[ 4.61 -4.77  4.61  4.62 -5.00 -4.75  4.81  4.49 -4.68 -4.42  4.58 -4.74
 -5.18  4.71 -4.38 -4.93]  pef
[-1.16 -1.19  1.20  1.22 -1.21 -1.22  1.26  1.18 -1.13 -1.08  1.23 -1.15
 -1.36  1.16 -1.07 -1.20]  Kurib
[-4.18  4.34 -3.95 -3.99  4.16  4.05 -4.19 -3.99  3.96  3.80 -4.03  3.95
  4.55 -3.84  3.76  4.20]  gikef
[ 8.47 -8.52  8.23  8.22 -8.67 -8.37  8.50  8.03 -8.12 -7.73  8.23 -8.23
 -9.15  8.21 -7.66 -8.60]  ter
[ 0.15 -0.34  0.13  0.20 -0.28 -0.23  0.31  0.24 -0.32 -0.29  0.18 -0.27
 -0.40  0.14 -0.28 -0.32]  vonin
[ 1.35 -1.19  1.20  1.22 -1.21 -1.22  1.26  1.18 -1.13 -1.08  1.23 -1.15
 -1.36  1.16 -1.07 -1.20]  sovi
[-0.37  0.02 -0.07 -0.17  0.03  0.13 -0.22 -0.15  0.02  0.01 -0.16  0.02
  0.28  0.00  0.02  0.02]  lubo
present: [-1.13  1.18  1.26 -1.22 -1.21] => no
perm: [-4.93 -4.38  4.71 -5.18 -4.74  4.58 -4.42 -4.68  4.49  4.81 -4.75 -5.00
  4.62  4.61 -4.77  4.61] => pef

[-1.50 -0.40  0.83 -0.17  2.46 -1.54 -0.27  3.28  2.54 -2.66 -0.10 -0.02
  1.49  0.02  0.45 -0.69 -0.39 -0.36  0.06 -0.17  0.85 -0.41  0.59 -0.82
 -0.25  0.59 -1.39 -3.88 -0.98  0.49 -0.22  6.51  0.67  0.12 -0.08  0.33
  0.09 -0.74 -2.20  1.99 -0.38  1.47  1.42] -> kamer
[-5.94  0.27 -0.19  0.11  3.62  0.31  0.07 -1.63 -0.86 -2.74 -0.10  0.63
  1.55  0.00 -0.35 -2.34  0.32 -0.32 -0.11 -0.22  0.51  0.68  1.23  1.00
  0.25 -0.57  0.21  2.62 -0.40  5.59 -0.02  0.39  0.17  0.04 -0.08  0.14
 -0.44  0.45 -0.57 -1.37 -0.88  1.90 -0.35] -> mur
[-3.29 -0.44 -0.30 -0.82 -0.33 -0.10 -0.68 -2.02  5.47  0.74  0.13 -1.00
  0.03  0.61  0.25 -1.95 -0.07  0.61 -0.36  0.93  0.14 -0.03  0.86 -1.39
 -0.20 -0.15  1.74 -6.11 -2.24 -4.08 -0.13  2.76  0.06 -0.19 -0.24  0.17
  0.05  0.05 -0.68 -0.13 -0.67 -0.49 -0.50] -> tole
[ 1.91  0.83  0.31 -0.55  3.31  0.03  0.62 -0.64 -2.37  1.17  0.56 -0.95
 -0.90 -0.34  0.17  0.54 -0.07  0.76  0.88 -1.72 -0.28 -0.03 -1.28 -1.15
 -0.12 -0.05  1.21  2.10  0.58 -1.08  0.78 -1.25 -0.08 -0.12  0.55 -0.02
  0.12  0.51  0.95 -3.56  0.89 -1.32  0.37] -> Zamu
[-1.63  0.16  0.10 -0.05  3.25 -0.40 -0.60 -3.53  1.90 -1.22 -0.28 -2.61
 -0.87 -0.27  0.13  3.66 -0.17  0.23  0.35  2.00  0.91 -1.35  0.41  0.52
 -0.02  0.60 -2.43  1.51 -1.02 -3.02  0.64  0.66  0.00  0.11 -0.30 -0.12
  0.74 -0.22 -0.69  2.39  0.78 -3.00  0.13] -> guv
[-0.72 -0.11 -0.42 -0.19 -3.31 -1.13  0.03  3.65  1.20  2.18 -0.10 -4.59
  1.18 -0.14  0.51  0.34 -0.07  0.01 -0.48  0.50  1.41  0.21  0.11  1.14
 -0.21  0.08  0.53  0.47 -0.95 -2.75 -0.66 -0.76 -0.16 -0.14 -0.26  0.04
  0.21  0.24 -1.60 -3.00  0.49 -1.92 -0.51] -> tuv
[ 6.24  1.73 -0.69 -0.30 -0.27  0.10  1.02  0.64 -2.23 -0.49  0.20 -0.90
  0.33 -0.07 -0.65 -1.35 -0.05 -0.72 -1.34  7.91 -0.76  0.82  0.26  0.49
 -0.16 -0.22 -0.28  3.65  0.52  6.80  0.64  2.25 -0.71  0.06  0.39 -0.01
 -0.41  0.92  1.84 -0.50  0.66  2.01  0.43] -> laf
[-0.84  0.16  0.54 -0.24  0.31 -0.36  0.69 -0.41  1.87 -1.86 -0.31 -1.82
 -0.43 -0.89  0.08 -1.43 -0.13  0.31  0.58 -2.64  0.87  0.84 -0.13 -0.05
  0.03 -0.29  2.59  2.04  1.44 -2.04  0.31 -1.80  0.38 -0.28  0.10  0.36
 -0.77 -0.21 -1.51 -5.29  0.76  2.02  0.83] -> buk
[ 0.83  0.49  0.14 -0.16 -2.23 -1.30  1.27 -0.61  5.61 -1.34  0.15 -4.43
 -0.91 -0.12  0.59 -1.87  0.35 -1.48 -0.18 -1.59 -0.90  0.26  0.32 -0.39
 -0.02  0.31  1.49 -1.73 -0.18 -0.71  0.31 -2.98 -0.43 -0.31  0.03  0.05
 -0.27  0.21  0.63 -3.45 -0.25 -0.58  0.15] -> sile
[ 2.37  0.05  0.65 -0.14  2.22 -0.47 -0.30  4.47  4.68  2.99 -0.23 -3.33
  0.43 -0.43  0.10  1.53 -0.02 -0.09  0.26 -0.77  0.89 -0.02  0.08  1.43
 -0.01  0.10 -2.99 -0.68  0.22 -3.77 -0.32 -0.05 -0.43 -0.01 -0.09  0.00
  0.10  0.32 -1.02 -2.52  1.23 -1.75 -0.07] -> Puveb
[-5.39  0.35 -0.55  0.01 -1.38  0.82  0.65 -7.55  0.50  1.99 -0.11 -5.49
  1.23  0.14 -0.53 -1.01 -0.12 -0.92 -0.59  0.81 -1.03  0.19 -0.32  1.64
 -0.46 -0.39  2.29 -0.31  0.11 -7.03  0.39  0.31 -0.11  0.04 -0.32 -0.19
  0.54 -0.30  1.92 -2.46 -0.51 -3.46 -0.35] -> tafer
[ 0.87  0.94 -0.67 -0.36  0.17  0.16  0.54 -2.37 -0.01  4.31 -0.12 -0.53
 -0.99  0.22  0.02 -0.92  0.11 -0.38  0.15  1.76 -0.64 -0.45  0.27  0.74
  0.09 -0.05 -0.41 -1.47 -0.29 -4.18 -0.48  2.60 -0.16  0.20  0.07 -0.21
 -0.20 -0.34 -0.67 -1.53 -0.08 -0.71  0.26] -> muz
loc: [0.95] => Zamu, 39
present: [-1.28 -1.15] => yes
diff Puveb: [ 2.37  0.05  0.65 -0.14  2.22 -0.47 -0.30  4.47  4.68  2.99 -0.23 -3.33
  0.43 -0.43  0.10  1.53 -0.02 -0.09  0.26 -0.77  0.89 -0.02  0.08  1.43
  0.00  0.10 -2.99 -0.68  0.22 -3.77 -0.32 -0.05 -0.43 -0.01 -0.09  0.00
  0.10  0.32 -1.02 -2.52  1.23 -1.75 -0.07] => 25, [-0.01]
diff kamer: [-1.50 -0.40  0.83 -0.17  2.46 -1.54 -0.27  3.28  2.54 -2.66 -0.10 -0.01
  1.49  0.02  0.45 -0.69 -0.39 -0.36  0.06 -0.17  0.85 -0.41  0.59 -0.82
 -0.25  0.59 -1.39 -3.88 -0.98  0.49 -0.22  6.51  0.67  0.12 -0.08  0.33
  0.09 -0.74 -2.20  1.99 -0.38  1.47  1.42] => 12, [-0.02]

[-0.92 -0.41  0.46 -1.14  1.25  1.43  0.42 -0.25] -> gokem
[ 5.26 -0.52  1.19  4.38 -3.93 -2.24  4.03 -0.87] -> sipe
[ 4.02 -2.24  5.26 -0.87 -3.93  4.38 -0.52  1.19] -> lasul
[ 1.19 -3.93  4.38 -0.87 -0.52 -2.24  4.03  5.27] -> Vabo
[ 0.80 -5.89  3.07  1.95 -0.67 -1.04  1.42 -2.74] -> Nel
[ 3.63 -0.55  0.03  2.67 -2.69 -1.65  3.33 -0.71] -> bedi
[ 5.26 -0.52  1.19  4.38 -3.93 -2.24  0.30  0.00] -> vave
[-1.93  1.86 -4.19  5.46  1.29 -0.84  1.03  2.86] -> kalo
[-0.37 -2.03  0.73  0.18 -0.81  0.55  0.76 -1.04] -> zelup
perm: [-3.93 -2.24 -0.87 -0.52  1.19  4.03  4.38  5.26] => sipe
perm: [-0.87 -2.24 -3.93  4.38  5.26 -0.52  1.19  4.03] => sipe

[-1.96 -6.24 -8.95 -3.48  8.19 -0.30  2.47  2.86  8.65 -9.61  4.71] : sebar
[-1.95 -6.20 -8.89 -3.46  8.14 -0.30  2.46  2.84  8.60 -9.55  4.68] : rut
[-1.41 -4.47 -6.41 -2.50  5.87 -0.21  1.77  2.05  6.20 -6.89  3.37] : depa
diff depa: [-1.41 -4.48 -6.41 -2.50  5.87 -0.21  1.77  2.05  6.20 -6.89  3.37] => 2, [-4.47]
present: [2.46 2.85 8.60] => no
diff depa: [-1.41 -4.47 -6.41 -2.50  5.87 -0.21  1.77  2.06  6.20 -6.89  3.37] => 8, [2.05]
present: [-1.41 -4.47 -6.41] => yes
diff depa: [-1.41 -4.47 -6.41 -2.50  5.88 -0.21  1.77  2.05  6.20 -6.89  3.37] => 5, [5.87]

[-0.09  0.58  0.11 -0.78  0.86  4.22  0.03  3.35 -0.27  0.50 -0.57  0.24
  0.26  0.80  0.57]  sirov
[ 0.79 -0.44 -0.44 -1.61  1.02 -3.45  0.27  0.94  0.10  0.44 -0.31  0.31
 -0.14 -0.58 -0.22]  lok
[ 0.32  0.58  0.23 -2.23  0.54  5.89  0.05  0.94 -0.38  0.07  1.13 -0.07
  0.24  1.06  0.04]  Fik
[-0.44  0.94  0.31  1.02 -0.58  0.10 -0.22  0.45  0.79 -0.44 -1.61 -0.31
 -3.45 -0.14  0.27]  nifus
[ 0.32  0.58 -0.05 -2.23  0.54  5.89  0.05  0.94 -0.38  0.07 -0.34 -0.07
  0.24  1.06  0.04]  zes
[-1.24 -0.06 -0.06  9.34 -0.72  0.71 -0.49 -2.31  0.40 -0.40 -0.47 -0.06
 -0.25 -0.80  0.43]  Sopub
[ 1.19 -0.85 -0.77 -1.23  1.40 -4.66  0.34 -0.27  0.17  0.39 -0.37 -0.24
 -0.92  2.18  0.19]  kad
loc: [0.44] => lok, 10
perm: [-3.45 -1.61 -0.58 -0.44 -0.44 -0.31 -0.22 -0.14  0.10  0.27  0.31  0.44
  0.79  0.94  1.02] => lok

[ 4.26  8.86  1.26 -8.48 -0.99 -3.65 -6.25  3.56  1.70 -0.09 -2.71  6.58
 -1.44  9.78  2.03  3.99  2.47 -2.32 -7.61 -5.02  3.97] : Zanil
[-3.73  1.89  2.52  7.25  4.04  0.16  0.35  3.40  3.42  3.48 -8.04 -4.18
 -0.50 -5.81 -2.76 -5.42 -3.21 -4.31 -0.86 -0.10 -2.34] : liv
[-8.04  7.25 -3.21 -0.86  1.88  0.16  4.04 -0.10 -4.31 -5.42 -3.73 -4.18
  3.48  3.42 -2.31  0.35  2.52 -2.76 -2.34 -0.50  3.40] : Bol
loc: [2.03] => Zanil, 15
perm: [-0.86  1.88  0.16  4.04 -0.10 -4.31 -5.42 -3.73 -4.18  3.48  3.42 -2.31
  0.35  2.52 -2.76 -2.34 -0.50  3.40 -8.04  7.25 -3.21] => Bol
present: [-4.31 -0.86 -0.10] => yes
perm: [-2.34 -0.10 -0.86 -4.31 -3.21 -5.42 -2.76 -5.81 -0.50 -4.18 -8.04  3.48
  3.42  3.40  0.35  0.16  4.04  7.25  2.52  1.89 -3.73] => liv
diff Bol: [-8.04  7.25 -3.21 -0.86  1.88  0.17  4.04 -0.10 -4.31 -5.42 -3.73 -4.18
  3.48  3.42 -2.31  0.35  2.52 -2.76 -2.34 -0.50  3.40] => 6, [0.16]
loc: [-2.32] => Zanil, 18
loc: [4.26] => Zanil, 1

[ 4.43 -0.69 -0.06 -2.63  0.45 -1.17 -0.56 -0.97 -1.03 -0.18 -1.40  2.20
 -0.28  0.64 -3.34 -0.89 -2.53  0.23 -0.79 -1.56 -2.42  2.55 -2.00 -0.95
  0.02 -0.22 -5.20 -3.78  0.88  2.50]  Firi
[ 0.93 -1.73 -1.90  0.58 -1.86 -2.27  2.00 -1.82 -2.63  5.49 -2.16 -1.42
  5.12  0.69 -0.71 -0.23 -1.02 -1.61  2.64 -2.23  1.17  0.98 -3.28 -0.78
  0.82 -3.68 -3.38 -1.44 -0.05  3.58]  vezi
[-2.76 -0.13 -0.13 -0.34  0.60  0.89 -3.16  2.14  0.12  1.82 -2.98 -2.40
  1.27  3.80  1.85  3.67  0.26  1.22 -2.08  1.29  0.10 -0.39 -2.40  1.15
  1.42 -4.24 -0.18 -1.74  2.82 -2.64]  Bibi
[-1.54 -1.77  0.72 -2.04 -1.19  1.26 -0.65  2.99 -0.77 -0.37  3.57 -2.54
 -0.94 -0.33 -1.15 -1.11 -0.12  1.24 -3.20 -0.52  0.19 -1.25  2.90 -1.35
 -1.41 -0.27  3.28 -0.56 -1.20 -3.48]  Sav
[ 3.51 -0.93  0.98  0.20  2.58 -3.07 -3.20 -2.12 -3.08 -4.23 -0.20  0.17
  0.96 -0.21 -2.55  1.57  0.24  2.08 -1.28 -2.41 -1.83 -0.39  0.38  0.89
 -0.60 -1.14 -1.00 -1.35  0.64 -0.10]  vopob
[-0.34  0.52  2.77 -2.49  2.24  2.71 -0.78  1.96  1.17  2.17  1.21  0.09
 -1.24  5.74  3.90  1.48  3.28 -2.34  1.54  3.42  2.03  3.98 -3.59  3.94
  2.95  2.28 -1.40  0.80  1.38 -2.77]  sifiz
[ 0.97 -2.74 -4.09  2.42  2.50 -1.26 -4.51 -3.03 -2.74 -2.66 -0.60 -3.41
 -2.89  2.28  1.03 -2.87  1.13  2.68 -2.54 -2.18 -2.13  0.81 -0.99  0.82
  2.48  2.93  0.25  0.30  1.37 -2.36]  luro
[ 0.46  0.84 -8.37  1.81  1.81  0.60 -1.45 -0.88 -3.90  0.31 -1.90 -4.22
 -0.21  2.32  2.85  3.04  0.42 -0.11  2.48  3.69  0.23  1.15  0.29 -1.86
  0.13  0.37  3.26 -2.57  4.04  2.43]  redek
[-1.42 -0.71 -0.05  2.00 -1.61  0.93  1.17 -0.23 -1.44 -2.64 -3.38  0.58
 -1.02 -1.90 -1.82  0.82  3.58  2.64 -1.86  5.49  0.98  5.12  0.69 -2.23
 -0.78 -3.68 -3.28 -2.27 -1.73 -2.16]  zabe
[ 2.79 -3.21  2.73  1.79 -0.16 -1.86  2.44 -2.31 -4.77 -1.37 -2.68  2.94
  0.15  0.75 -0.71  0.85 -4.38  3.82  0.36 -2.11 -4.73  0.98 -3.28  1.66
  2.84 -3.51 -4.72  1.16 -0.57  0.25]  lepa
[-0.77 -0.33  2.99 -3.20  3.28 -0.65 -1.15 -0.94 -1.77 -0.27 -1.35  1.24
 -2.04  1.26 -2.54  2.90 -3.48 -0.12 -0.56 -0.37 -1.19  0.18 -1.11  3.57
 -1.25 -1.54 -1.41 -0.52 -1.20  0.72]  Nivif
[ 3.41 -2.97  2.21  1.02  3.22 -3.75  0.64 -0.01 -5.16 -0.99 -4.88  2.34
  0.73 -1.95 -2.07 -4.90 -0.20  2.66 -0.69  3.45 -4.39  1.76 -0.35 -0.21
  1.02 -1.78 -3.10 -1.46 -0.34  0.08]  gog
present: [-2.23  1.17  0.98 -3.28 -0.78] => yes
perm: [-1.20 -1.15  0.18 -0.56  2.99 -1.25  1.24 -0.77 -0.27 -0.94 -2.54 -0.33
  3.28 -0.52  0.72  3.57 -1.11 -1.35 -1.19 -1.54 -1.41 -0.37 -0.12 -0.65
 -3.48 -2.04  1.26 -1.77 -3.20  2.90] => Nivif
loc: [2.17] => sifiz, 10
perm: [-1.42 -2.64 -0.23 -0.78 -1.02  1.17 -0.05  2.64 -2.27  0.82 -1.86  5.49
 -1.44  0.93  5.12 -1.61 -2.23 -0.71  0.58 -2.16  2.00 -1.90 -1.82 -3.68
  0.98 -3.28  3.58 -3.38  0.69 -1.73] => zabe
loc: [0.09] => sifiz, 12
diff Nivif: [-0.77 -0.33  3.00 -3.20  3.28 -0.65 -1.15 -0.94 -1.77 -0.27 -1.35  1.24
 -2.04  1.26 -2.54  2.90 -3.48 -0.12 -0.56 -0.37 -1.19  0.18 -1.11  3.57
 -1.25 -1.54 -1.41 -0.52 -1.20  0.72] => 3, [2.99]
present: [-0.65  2.99] => yes

[-6.71  5.56  1.94 -2.89 -6.61 -5.17 -2.01] -> Bofab
[-3.25  2.09  2.31  2.03  0.73 -4.10  4.22] -> nid
[ 0.49 -2.82 -6.62  2.64  2.06  1.93  2.95] -> fas
[ 0.49  3.16  3.71 -6.62  2.64 -2.81  2.06] -> todal
[ 0.49 -2.82 -6.62  2.64  2.06  3.71  3.16] -> fosit
loc: [2.09] => nid, 2
diff Bofab: [-6.71  5.56  1.94 -2.89 -6.62 -5.17 -2.01] => 5, [-6.61]
perm: [-6.62 -2.82  0.49  2.06  2.64  3.16  3.71] => fosit
loc: [1.94] => Bofab, 3
present: [-2.81  2.06] => yes
loc: [0.73] => nid, 5
which: [ 0.49 -2.82 -6.62  2.64  2.06  1.93  2.95] => fas

[-0.34 -0.29 -0.13 -0.12  0.00  0.15 -0.09  0.15  0.10 -0.98  0.09 -0.08
 -0.08] -> muko
[-5.43 -6.77 -1.70 -2.30 -4.04  1.26 -3.84  3.57  3.06  1.29  4.30  0.25
  0.37] -> rokeg
[-5.35 -6.28 -1.81 -0.03 -1.43  1.57 -1.17  2.19  3.06  3.26  3.25 -3.10
 -0.20] -> buli
[-4.84 -5.80 -0.11 -2.05 -1.96 -0.85 -0.91  4.96  3.74  0.60  3.37 -0.22
  1.09] -> ful
[-0.56 -0.54 -0.22 -0.13 -0.18  0.13 -0.17  0.40  0.32  4.97  0.29 -0.25
 -0.10] -> Rek
[-4.17 -8.53 -0.97  2.51 -1.15  2.13 -0.37  0.32  3.06  5.69  4.02 -5.66
  0.74] -> nep
[-3.96  0.31  3.60 -0.06 -1.67 -2.48  4.74  5.33  0.67 -0.20 -4.89 -0.97
  0.00] -> lelu
[-5.70 -5.65 -1.99 -0.91 -1.58  1.24 -1.44  2.72  3.10  2.51  3.10 -2.36
 -0.59] -> dated
[-5.57 -5.84 -1.95 -0.58 -1.57  1.37 -1.33  2.52  3.00  2.71  3.12 -2.59
 -0.49] -> peti
perm: [-6.28 -5.35 -3.10 -1.81 -1.43 -1.17 -0.20 -0.03  1.57  2.19  3.06  3.25
  3.26] => buli
diff dated: [-5.70 -5.66 -1.99 -0.91 -1.58  1.24 -1.44  2.72  3.10  2.51  3.10 -2.36
 -0.59] => 2, [-5.65]
loc: [4.96] => ful, 8
present: [-0.91 -1.58] => yes
loc: [-0.59] => dated, 13

[-1.47  2.76  2.94  7.52  4.23 -1.72  3.22 -3.81 -3.68 -0.55  5.12 -2.80] -> vom
[-1.70  2.81  2.92  7.39  3.98 -1.63  2.91 -4.01 -4.00 -0.45  5.18 -2.78] -> sanid
[-1.60  3.10  3.38  8.29  4.51 -1.90  3.32 -4.19 -4.03 -0.57  5.45 -3.12] -> nagi
[-1.53  2.75  2.88  7.40  4.14 -1.71  3.10 -3.90 -3.84 -0.53  5.21 -2.80] -> dure
[ 5.14 -0.24 -0.38 -5.96 -1.88  5.27 -0.58  8.05  8.00  3.82 -3.25  6.64] -> Vade
present: [ 3.33 -4.19] => no
diff vom: [-1.47  2.76  2.94  7.52  4.23 -1.72  3.22 -3.81 -3.68 -0.55  5.12 -2.79] => 12, [-2.80]

